In the rows, zero is written as 128.
Each row of numbers stands for one object and depends on some of the facts below. Use the named rows to name the rest.

Some facts about the objects:
grelu | λ 355 | Σ 230 | ρ roka | α f
daban | λ 503 | Σ 105 | α b
kidom | λ 922 | Σ 105 | ρ skuni | α a
nostunu | λ 918 | Σ 40 | ρ klastu | α c
dridrik | λ 922 | Σ 40 | ρ podredil | α d
dukostar | λ 355 | Σ 105 | α c
redretor | λ 414 | Σ 515 | ρ grafle | α b
klelostim | λ 828 | Σ 515 | ρ zupa | α f
skeskek | λ 503 | Σ 40 | ρ kazir | α a
maloke | λ 918 | Σ 507 | ρ zorem trotek | α f
lanu | λ 503 | Σ 473 | α f
trotek | λ 918 | Σ 105 | ρ laber | α a
skiklol | λ 922 | Σ 174 | α d
klagra | λ 828 | Σ 473 | ρ gotu | α f
bedun | λ 828 | Σ 473 | ρ nubro | α f
fefo | λ 503 | Σ 515 | α e
lotro | λ 122 | Σ 515 | α c
supen | λ 828 | Σ 515 | ρ plefli | α b
trumoplok | λ 828 | Σ 174 | ρ kidom triklis | α d
dagik | λ 122 | Σ 40 | α e
steso | λ 918 | Σ 515 | α a
sigik | λ 414 | Σ 105 | ρ zokes | α a
ribren | λ 122 | Σ 507 | α c
namu | λ 918 | Σ 515 | ρ flostu steso | α c
begres | λ 922 | Σ 473 | α e
skoplor | λ 922 | Σ 105 | α f
steklen | λ 828 | Σ 473 | α f
ragrar | λ 503 | Σ 473 | ρ notris | α f
dradrik | λ 828 | Σ 40 | α c
gedrul | λ 828 | Σ 105 | α c
truple | λ 503 | Σ 515 | ρ levo | α c
bige | λ 355 | Σ 473 | ρ stumen | α b
tralil | λ 355 | Σ 515 | α e
driras | λ 414 | Σ 174 | α b
brigrem | λ 918 | Σ 473 | α d
trozo | λ 918 | Σ 174 | α d
posik | λ 828 | Σ 174 | ρ driras kitrer | α c
taplam | λ 414 | Σ 473 | α c
zizos | λ 414 | Σ 515 | ρ vamuga | α c
grugo | λ 828 | Σ 230 | ρ stere | α f
deme | λ 922 | Σ 174 | ρ klagra | α c
gragegos | λ 918 | Σ 230 | α a
dinis | λ 828 | Σ 507 | α f
flefi | λ 414 | Σ 230 | α f
sobrukun | λ 828 | Σ 515 | α c
sepin | λ 918 | Σ 507 | α f
pliro | λ 414 | Σ 105 | α a
lakel | λ 503 | Σ 507 | ρ lopa | α e
lopa | λ 122 | Σ 105 | ρ migen | α b
bredatus | λ 828 | Σ 515 | ρ lotro | α b
pivo | λ 922 | Σ 230 | ρ brustu | α d
vidrek | λ 122 | Σ 515 | ρ fladrol stebu | α a
plefli | λ 828 | Σ 174 | ρ zuvise supen | α a
nubro | λ 355 | Σ 40 | ρ bedun tralil | α d
debras | λ 828 | Σ 473 | α c
stogur | λ 828 | Σ 507 | ρ zokes sigik | α f
piplo | λ 414 | Σ 40 | α e
fladrol | λ 922 | Σ 40 | α f
riskim | λ 918 | Σ 105 | α e
gela | λ 414 | Σ 40 | ρ gragegos | α e
vamuga | λ 414 | Σ 473 | ρ braze | α d
taregi | λ 414 | Σ 174 | ρ klastu kuro | α c
piplim | λ 922 | Σ 515 | α a
laber | λ 918 | Σ 473 | ρ maloke | α c
zeskam | λ 828 | Σ 515 | ρ flefu togrumi | α c
ruzar | λ 922 | Σ 105 | ρ skoplor | α a
tizak | λ 828 | Σ 105 | ρ mobrom naful | α b
stusu | λ 828 | Σ 473 | ρ biklen | α a
drenestu | λ 918 | Σ 473 | ρ pifin | α a
driklu | λ 828 | Σ 515 | ρ tralil roka | α d
naful | λ 414 | Σ 473 | ρ notris | α f
sigan | λ 918 | Σ 507 | α e
flaza | λ 828 | Σ 174 | α a
skisir | λ 922 | Σ 174 | ρ skoplor | α f
kazir | λ 828 | Σ 230 | ρ skeskek | α c
podredil | λ 828 | Σ 230 | ρ brirum | α b
roka | λ 828 | Σ 507 | α f
levo | λ 828 | Σ 507 | ρ truple | α b
gratrak | λ 828 | Σ 515 | ρ dukostar | α f
pifin | λ 922 | Σ 105 | α a
braze | λ 828 | Σ 174 | α f
rimus | λ 918 | Σ 507 | ρ nostunu nidrar dratum | α e
zuvise | λ 828 | Σ 473 | ρ grular | α a
skurok | λ 355 | Σ 174 | α a
dubake | λ 922 | Σ 515 | ρ debras | α b
gruska | λ 922 | Σ 507 | ρ grores vebu | α d
stebu | λ 503 | Σ 515 | α a
flostu | λ 918 | Σ 473 | ρ sobrukun | α b
notris | λ 828 | Σ 473 | ρ mobrom naful | α c
stumen | λ 355 | Σ 473 | α e
nizim | λ 828 | Σ 105 | α b
nesko | λ 828 | Σ 515 | ρ klasil nizim | α b
vitrik | λ 414 | Σ 105 | ρ nostunu | α b
dratum | λ 828 | Σ 515 | ρ nostunu | α e
zonopa | λ 355 | Σ 515 | ρ brirum skiklol | α e
gotu | λ 503 | Σ 473 | α a
plugom | λ 414 | Σ 515 | α b
klastu | λ 828 | Σ 174 | ρ dratum | α a
steli | λ 918 | Σ 230 | ρ braze | α a
zemus | λ 414 | Σ 515 | ρ grafle | α d
drastem | λ 503 | Σ 507 | α a
stere | λ 828 | Σ 174 | α b
gragripluk | λ 918 | Σ 105 | ρ fladrol vidrek | α b
migen | λ 414 | Σ 230 | ρ lopa vada | α f
gava | λ 414 | Σ 40 | ρ taplam | α b
kipun | λ 828 | Σ 40 | ρ tevudur | α e
mobrom | λ 828 | Σ 230 | ρ dradrik | α c
rabul | λ 918 | Σ 515 | ρ brustu | α a
tevudur | λ 828 | Σ 473 | ρ bige | α d
flogras | λ 918 | Σ 174 | ρ klelostim brigrem | α a
voplik | λ 828 | Σ 230 | α d
grores | λ 918 | Σ 105 | α c
kebek | λ 828 | Σ 174 | ρ skuni | α d
triklis | λ 414 | Σ 515 | ρ kebek | α a
zupa | λ 918 | Σ 105 | ρ sigan brigrem | α a
litriplan | λ 122 | Σ 105 | α b
boplon | λ 828 | Σ 230 | α c
zorem | λ 918 | Σ 473 | ρ trotek trozo maloke | α d
brustu | λ 918 | Σ 473 | ρ pivo | α a
kuro | λ 828 | Σ 105 | α b
fovil | λ 828 | Σ 105 | α a
stiklem | λ 918 | Σ 105 | ρ fefo | α a
zokes | λ 828 | Σ 174 | ρ piplim | α c
bosta | λ 503 | Σ 40 | ρ grugo | α b
vada | λ 918 | Σ 473 | α d
brutro | λ 828 | Σ 174 | ρ flevel | α e
flazu | λ 922 | Σ 105 | α d
grular | λ 122 | Σ 230 | ρ stebropo | α f
skuni | λ 922 | Σ 105 | α d
flevel | λ 922 | Σ 515 | α a
nidrar | λ 414 | Σ 105 | ρ nostunu | α e
kitrer | λ 828 | Σ 515 | ρ driras | α f
pebu | λ 828 | Σ 174 | ρ zemus biflem | α c
ribro | λ 828 | Σ 515 | ρ drenestu | α c
rutrel | λ 122 | Σ 40 | ρ dagik | α f
plisiden | λ 918 | Σ 230 | α b
ledidas | λ 828 | Σ 515 | α c
stebropo | λ 828 | Σ 515 | α d
nokan | λ 922 | Σ 507 | α b
faklin | λ 918 | Σ 473 | ρ fladrol | α b
togrumi | λ 414 | Σ 515 | ρ ledidas | α e
fiplor | λ 922 | Σ 507 | ρ fladrol | α e
biflem | λ 414 | Σ 507 | α c
flefu | λ 122 | Σ 515 | ρ steso | α e
stalir | λ 122 | Σ 473 | ρ zupa | α c
fasto | λ 922 | Σ 473 | α b
stiri | λ 503 | Σ 515 | ρ steli | α c
klasil | λ 828 | Σ 507 | ρ flaza nesko | α b
batrin | λ 918 | Σ 473 | ρ zorem | α c
skedral | λ 828 | Σ 40 | α c
vebu | λ 414 | Σ 40 | α a
biklen | λ 122 | Σ 473 | α c
grafle | λ 414 | Σ 174 | α e
sikodron | λ 918 | Σ 515 | ρ plugom | α b
budas | λ 503 | Σ 507 | ρ gratrak | α e
brirum | λ 828 | Σ 40 | ρ podredil dridrik | α a
fegrol | λ 922 | Σ 515 | α b

Some rows with their names:
bredatus: [121 133 127 110 157 122 115 128 125 125 131 128 120 136  98 119 122 125
 113 132 141 123 105 136 112 125 129 130 143 124 115 133 133 130 125 147
 162 128 164 104  93 127 139 123 130 122]
flazu: [125 135 135 152 150 115 134 111 113 116 126 137 109 136 118 134 126 118
 120 113 121 112 136 124 133 140 118 119 138 125 120 141 122 135 125 146
 108 147  97 115 121 121 138 139 137 123]
kidom: [138 124 125 123 153 114 129 123 132 123 137 131 119  90 122 140 131 115
 105 170 128 127 111 120 126 153 130 134 123 115 123 116 129 134 133 139
 119 141 118 105 146 114 120 120 116 116]
ragrar: [120 137 112  85 138 101 129 148 134 126 128 140 128 173 144 123 129  99
 117 185 142 111 179 138 143 129 151 151 117 115 132  84 155 129 135 138
 142 151  97 102 106 159 117 143 116 136]
pifin: [134 128 128 130 153 118 133 125 132 119 127 134 118  78 126 128 133 117
 106 166 123 120 105 118 123 153 126 136 134 111 120 121 133 134 135 138
 122 145 122 108 151 117 122 120 117 115]
plefli: [135 123 136 111 149 120 122 122 136 136 129 122 123 116 110 148 128 143
 105 162 130 132 116 123 119 133 124 135 140 121 119 111 136 132 132 140
 115 117 159 120 148 118 120 100 115 111]
zemus: [123 140 139 142 151 121 113  96 114 127 127 130 115 152  97 128 118 118
 111  90 137 125 128 133 121 120 125 120 136 126 118 138 124 130 109 154
 106 128 142 128 106 113 139 141 143 132]
gava: [120 143 133 103 141 121 120 137 121 134 125 127 126 125 110 133 113 137
 112 132 128 140 129 128 124 114 136 144 161 131 107 121 155 133 133 145
 136 145 154  98 120 105 149 116 136 123]
taplam: [122 129 137 163 141 111 131  99 119 121 118 129 111 127 125 111 122 114
 117  93 106 129 164  99 143 110 141 112  88 117 117 139 129 132 135 131
 129 158  60 152 179  93 166 155 133 150]
zafuskon: [120 127 138 123 148 119 131 121 130 126 124 127 114 126 114 127 131 144
 120 126 123 116 132 121 126 130 118 119 129 122 118 135 129 131 137 138
 145 129 135 130 143 128 134 113 118 119]
zuvise: [133 133 130 130 150 112 136 133 138 125 129 122 123  90 128 103 126 123
 106 166 126 139 133 116 131 127 150 131 123 107 129  87 138 135 147 133
 140 165 100 113 155 126 139 131 121 138]
maloke: [147 147 142 129 130 120 127 127 118 113 118 112 138 102 159 163 122  87
 132 225 149 142 122 156 122 145 119 133 166 139 116 132 119 133  80 138
 122 125 103 103  76 150 127  94 126 124]
dridrik: [111 138 117 178 138 116 124  94 115 138 156 122 128 178  93 213 126 155
 123  83 138 125 139 132 131 117 132 140 160 120 128 126 114 143 124 144
 110 161  79 115 155  91 148 111 178 116]
rimus: [175 102 124 167 117 119 119 118 127 147 148 138 123 128 116 166 135  83
 114 139 131 111 125 147 118 134 113 149 111 123 103 129 110 133 138 128
 134 119 154 122 131 102 113  98 108 126]
rutrel: [117 146 133 109 135 120 131 142 128 132 122 122 123 150 112 132 122 149
 119 135 133 124 135 139 126 113 130 145 160 124 118 108 150 131 137 142
 136 138 150 116 115 138 133 108 124 123]
stogur: [124 137 135 115 150 122 121 124 126 133 126 125 120 147 100 137 121 141
 115 131 141 128 117 137 116 126 120 136 160 129 119 119 136 131 127 152
 122 127 166 108 103 127 132 111 133 120]
zorem: [149 148 139 170 129 108 144 126 114 100 121 113 130 110 176 134 125  77
 141 208 131 143 166 136 145 140 141 117 136 131 125 117 113 136  97 133
 126 167  14 122 104 148 147 131 140 147]
braze: [119 138 138 107 151 123 129 130 124 127 124 130 118 123 107 131 122 147
 113 138 127 123 120 133 120 128 116 131 164 129 116 125 146 132 136 149
 126 127 161 110 115 131 129 116 124 110]

Rows to name:
No name comes twice in this set of rows, the named rows included.
[113 127 142 149 131 119 122  89 127 132 115 124 108 172 109 145 131 136
 125  84 124 107 149 120 128 102 109 119 106 129 113 160 118 125 115 139
 129 111 137 169 150 112 140 108 110 133] : ribren
[117 132 133 156 134 109 139 108 129 119 114 126 108 145 127 111 130 125
 125 104 111 112 172 107 146 105 138 113  82 117 122 130 123 129 140 128
 152 154  60 161 177 122 154 139 118 151] : biklen
[126 143 132 140 148 111 134 118 115 120 130 130 114 134 124 110 116 118
 115 106 120 138 160 116 143 117 149 121 129 118 123 108 138 135 134 144
 117 168  71 120 129 118 153 160 149 145] : vamuga
[153 128 129 130 140 113 133 125 133 113 128 120 135  74 158 153 133  78
 117 224 137 129 126 137 129 157 126 129 129 124 122 120 120 133 105 127
 126 137  91 115 132 142 115 109 111 120] : trotek
[129 139 128 109 138 122 125 121 131 130 121 129 128  97 120 148 122 121
  99 145 127 117 126 130 128 133 121 140 138 120 115 118 149 126 130 135
 112 119 164 125 151 123 108 109 105 107] : skurok
[121 126 133 154 135 106 133 102 128 126 126 122 111 159 123 118 129 122
 127 111 119 124 179 109 143 105 146 113  84 116 124 127 120 131 136 130
 150 150  52 159 168 120 150 140 121 151] : stalir
[116 135 130 116 146 122 119 131 122 125 127 135 121 137 110 139 127 128
 117 139 134 117 102 134 114 135 120 144 158 129 109 146 142 132 124 145
 136 134 163  90 106 111 139 108 130 111] : nokan
[178 101 133 199  98 115 126 106 115 151 144 138 113 186 121 172 134  88
 131  87 114 116 163 140 135 116 116 144  97 131 100 137 103 137 140 123
 115 130 112 144 143  88 129 104 123 141] : nostunu
[128 149 111 131 128 111 141 139 142 116 125 135 132 102 151 123 131  97
 108 174 129  93 150 131 139 128 146 151 114 108 128  97 148 129 144 121
 159 158  81 123 157 150 123 131 107 128] : gotu
[167 108 132 133 136 123 122 125 127 146 148 124 116 103  99 135 125 125
 106 134 122 138 116 138 117 133 120 134 139 119 110 100 124 132 149 135
 125 118 167 114 133 117 112 105 109 116] : klastu
[142 130 138 178 124 104 138 105 120 110 121 118 124 119 168 147 134  74
 141 181 123 134 174 117 147 131 140 114  96 129 120 142 103 136 100 122
 134 156  10 147 153 120 154 125 128 153] : laber
[129 128 129 115 156 119 130 123 137 123 128 128 118  83 116 113 130 127
 103 157 125 125 114 118 124 138 130 128 132 113 121 113 138 131 143 137
 135 136 130 119 151 129 124 123 113 118] : fovil

The same objects again, as new rows of numbers:
Known rows:
gratrak: [107 139 147 148 142 130 142 105 113  92 138 178 136]
klastu: [113 103 153 195 170 126 167 141  93 110 179 165  85]
nostunu: [ 81 149 155 136  94 124  87 176  51 165 101 104 116]
trozo: [101 124 104 105 110 152 114 162 122 140 156 176 159]
nokan: [177 139 119 100 139 110 126 160 120 161 113  82 175]
stiri: [117 143 131 146 107 114  72 114  94 129 109 170 187]
naful: [ 80  95  96 135 118 116 150  92 128 128  97  97 102]
tizak: [172 160 111 137 125  96 110  91 110 118 129  78 151]
fiplor: [165  86 130 136 150 104 152 129 158 155 125 122 107]
togrumi: [118 154 119 165 161 119 133 111 141 140 163 188 110]
kidom: [171  74 136 137 151  92 160 133 152 132 115 168  78]
skoplor: [168  98 132  98 130 111 146 151 129 108  93 145 125]
flostu: [111 160 114 110 114 101 106 134 136 186 114  59 135]
gedrul: [158 144 128  96  96 164  87 123 102  82 109 100 157]
stalir: [106 125 147  85  55 128 106 124 128 168 112  86 132]
flazu: [180 107 135  99 111 138 102 154 120 134  86 147 145]
flogras: [105  96 113 132 149 105 172 133 149 139 185 197  88]
brirum: [ 83 111 201 147 192 127 115 128 210  96 146 136  81]

Which object is each row?
No name comes twice in this set of rows, the named rows included.
[104 114 128 125  88 143 106  62  96 144  86  66 154] : notris
[101 191 112 137 128 110 104 113 125 155 116  80 153] : gava
[137 159 168 204 172 126 129 129  59 126 163 164  75] : dratum
[120 136 107 156  48 112 165 187 173 111 117 125 103] : maloke
[145 139 155 132 145  92  60 147 164  72 182  40 178] : podredil
[166 171 127  63 112 110 116 139 112 141 143 101 135] : litriplan
[ 96 165 114 138  96 123  75 112  90 115 134 158 164] : zizos
[ 97  79 119 148 130 114 143 112 138 135  67 104 126] : ragrar
[173  83 134 118 163 117 164 149 152 128 103 167  78] : pifin
[102 140 110 166 151 131 143 111 157 150 116 118  77] : gela
[109 197 109 139 137  98  95 113 100 130 152 144 165] : redretor
[124 209 107 121 145 115 109 127 102 131 147 136 170] : plugom
[177 159 105 112 138 104 101 144 106 128 108  99 167] : daban
[129 149 133 130 130 169 111 106 103 108 133 173 159] : stebropo

